Here is a tiny trained network, its code and every weight. The questions are about switching its units off for an input and a class, where a switched-off unit gives its printed mean instead of its output.

import numpy as np


def w(rows, s, z=0):
    codes = np.array(rows[::2]) - 128.0
    scale = np.full(codes.shape[1], s)
    scale[-1] = z or s
    return codes * scale


def f(y):
    return y / 2 * (1 + np.tanh(0.7978845608 * (y + 0.044715 * y**3)))


def log_softmax(a):
    a = a - a.max(-1, keepdims=True)
    return a - np.log(np.exp(a).sum(-1, keepdims=True))


def net(x, mask):
    res = np.array(x, float).reshape(1, 8) / 4 @ E
    y = f(res @ A[0][:, :-1].T + A[0][:, -1])
    res = res + np.where(mask, y, B[0][:, -1]) @ B[0][:, :-1]
    return log_softmax(res[-1] @ U[:, :-1].T + U[:, -1])


A, B = {}, {}
E = w([
[56,138,107,186,173,24,129,36],'x0',
[118,136,136,54,96,71,30,111],'x1',
[182,194,135,53,132,57,205,126],'x2',
[254,46,148,137,200,106,131,131],'x3',
[131,128,124,131,125,126,126,129],'x4',
[188,205,77,129,211,142,74,112],'x5',
[139,126,167,140,44,187,128,3],'x6',
[124,125,129,123,131,130,127,125],'x7',
],0.0059)
A[0] = w([
[209,11,163,124,163,113,124,105,58],'neuron 0',
[43,201,103,95,98,130,130,150,95],'neuron 1',
[102,127,150,197,137,21,113,97,164],'neuron 2',
[169,244,86,104,229,184,75,92,103],'neuron 3',
[179,161,150,137,70,168,132,201,128],'neuron 4',
[89,25,151,83,56,69,213,160,97],'neuron 5',
[70,107,121,131,180,68,158,54,73],'neuron 6',
[243,31,101,142,135,40,131,91,109],'neuron 7',
[110,104,149,40,96,71,22,113,118],'neuron 8',
[153,150,166,119,93,183,134,19,32],'neuron 9',
[152,182,164,77,126,91,202,118,34],'neuron 10',
[153,109,119,81,80,62,33,129,101],'neuron 11',
[168,175,139,68,110,84,201,111,64],'neuron 12',
[70,179,58,120,63,127,126,128,108],'neuron 13',
[152,126,139,83,115,184,127,166,102],'neuron 14',
[116,127,111,149,124,53,99,254,151],'neuron 15',
[174,107,135,120,48,155,118,22,129],'neuron 16',
[72,28,166,110,93,89,163,146,77],'neuron 17',
[119,141,115,201,167,187,246,129,145],'neuron 18',
[76,71,138,188,150,186,46,138,50],'neuron 19',
[105,124,134,176,149,68,132,91,54],'neuron 20',
[173,138,166,74,68,176,95,207,72],'neuron 21',
[46,231,150,130,120,179,152,156,44],'neuron 22',
[94,57,113,183,132,181,36,142,132],'neuron 23',
[150,107,84,61,99,196,136,167,104],'neuron 24',
[169,167,115,72,86,70,209,113,209],'neuron 25',
[58,110,126,100,211,101,118,237,49],'neuron 26',
[104,124,86,173,138,56,138,79,69],'neuron 27',
[109,94,161,56,166,145,104,106,253],'neuron 28',
],0.0082,0.0068)
B[0] = w([
[124,184,129,116,89,164,78,229,176],'neuron 0',
[134,157,178,125,140,165,72,202,181],'neuron 1',
[76,90,115,75,148,189,124,87,215],'neuron 2',
[170,86,172,162,93,84,35,30,208],'neuron 3',
[78,86,105,94,141,160,109,103,194],'neuron 4',
[205,116,160,160,117,86,31,29,204],'neuron 5',
[117,82,78,75,141,197,112,120,170],'neuron 6',
[95,182,169,119,112,176,76,222,202],'neuron 7',
[195,35,153,145,70,128,225,176,187],'neuron 8',
[214,227,73,107,122,141,164,114,157],'neuron 9',
[159,119,22,147,101,59,131,191,140],'neuron 10',
[190,56,138,164,104,146,175,163,160],'neuron 11',
[124,112,39,153,142,70,140,186,156],'neuron 12',
[108,161,159,122,129,161,97,192,175],'neuron 13',
[108,103,96,101,132,159,120,113,164],'neuron 14',
[132,221,131,123,141,146,190,76,217],'neuron 15',
[141,241,128,117,171,138,182,71,210],'neuron 16',
[180,125,116,154,135,106,37,82,163],'neuron 17',
[163,36,204,130,80,135,217,148,223],'neuron 18',
[121,126,48,149,156,44,127,176,163],'neuron 19',
[144,88,77,93,104,155,119,130,137],'neuron 20',
[92,78,95,82,139,186,111,86,189],'neuron 21',
[155,137,151,128,118,145,66,250,159],'neuron 22',
[53,132,93,142,161,19,151,159,207],'neuron 23',
[96,88,100,87,142,165,113,101,178],'neuron 24',
[35,119,112,164,168,65,153,143,253],'neuron 25',
[196,234,82,116,106,150,190,69,178],'neuron 26',
[126,90,91,80,115,177,104,123,156],'neuron 27',
[69,131,192,142,151,139,150,114,250],'neuron 28',
],0.022,0.0057)
U = w([
[83,94,48,45,144,196,125,108,99],'0',
[115,210,158,135,112,162,83,233,93],'1',
[189,253,74,116,142,141,217,97,122],'2',
[94,130,17,172,156,27,152,179,114],'3',
[187,123,136,175,110,86,45,65,109],'4',
[71,149,166,142,150,137,169,123,252],'5',
[175,79,144,146,75,143,233,164,107],'6',
],0.0076,0.013)

Each question gives the input, the list of numbers given to net, and the class t.
The units are the neurons (one row each of A and B). Each row of codes is followed by its name. A weight is (code - 128) times the scale printed after its matrix; where a second scale follows, it is the last column's (A, B and U).
mask holds one flag per neuron, in row order. A switched-off neuron (its flag False) gives its mean, the last column of its row in B, instead of its output. The means were averaged over made-up inputs and are rounded, as every weight is.
A unit's drop is (log p(t) with every unit on - log p(t) with that unit switched off) / (log p(t) with every unit on - log p(t) with every unit switched off).
The circuit of an input: a set's keep is (log p(t) with only the set's units on - log p(t) with every unit switched off) / (log p(t) with every unit on - log p(t) with every unit switched off). Starting from the 12 units with the biggest drops (on a tie, the unit counted first), units are removed one at a time, each time the one whose removal leaves the highest keep (on an exact tie, the one counted first), for as long as the keep stays at least 0.8.
units of the circuit, in order: the units of the circuit, biggest drop first
most important unit: the unit with the biggest drop
k most important neurons: the k neurons with the biggest drops, biggest first
drop when u is switched off: that unit's drop, to one decimal
input [5,2,0,2,-2,8,-3,1], class 4: most important unit -> neuron 3
input [-5,5,3,-1,-4,-8,-8,-6], class 2: 3 most important neurons -> (neuron 15; neuron 26; neuron 3)
input [0,-8,-1,-8,1,-8,7,5], class 1: 2 most important neurons -> (neuron 22; neuron 13)
input [-1,0,-6,-2,-5,-7,-5,3], class 4: 2 most important neurons -> (neuron 5; neuron 17)
input [-1,-2,-8,1,-7,2,7,0], class 3: 3 most important neurons -> (neuron 23; neuron 19; neuron 15)
input [-4,-1,-5,2,2,-6,-3,-3], class 4: units of the circuit, in order -> (neuron 5; neuron 17)
input [-7,-1,7,3,-7,-2,8,0], class 2: 4 most important neurons -> (neuron 16; neuron 9; neuron 2; neuron 6)
input [-8,-6,-8,-1,5,4,3,-2], class 0: 2 most important neurons -> (neuron 4; neuron 24)
input [-3,1,-6,4,0,-4,3,-3], class 3: units of the circuit, in order -> (neuron 23; neuron 19)
input [-8,1,8,8,-7,6,6,-4], class 0: 4 most important neurons -> (neuron 21; neuron 4; neuron 24; neuron 14)
input [0,-1,-8,-6,6,8,-2,-3], class 3: 2 most important neurons -> (neuron 23; neuron 19)
input [-6,1,1,0,7,-6,2,-5], class 0: 2 most important neurons -> (neuron 21; neuron 3)
input [5,8,8,-7,-2,6,-5,-5], class 3: 3 most important neurons -> (neuron 25; neuron 12; neuron 18)
input [2,-4,7,-8,-4,-1,0,4], class 1: most important unit -> neuron 1
input [-6,6,7,-3,0,8,0,4], class 4: 2 most important neurons -> (neuron 3; neuron 23)
input [6,8,1,8,-7,-4,3,6], class 1: 3 most important neurons -> (neuron 7; neuron 0; neuron 18)
input [6,5,7,-5,8,-3,-8,1], class 2: 2 most important neurons -> (neuron 15; neuron 26)
input [-3,6,6,5,8,-3,-6,1], class 2: drop when neuron 8 is switched off -> -0.2
input [5,5,4,-2,1,1,3,-3], class 0: drop when neuron 6 is switched off -> 1.1
input [8,-2,6,8,-8,1,6,-8], class 0: drop when neuron 1 is switched off -> 0.1
input [-5,3,-8,1,-3,7,-5,-7], class 3: units of the circuit, in order -> (neuron 23)
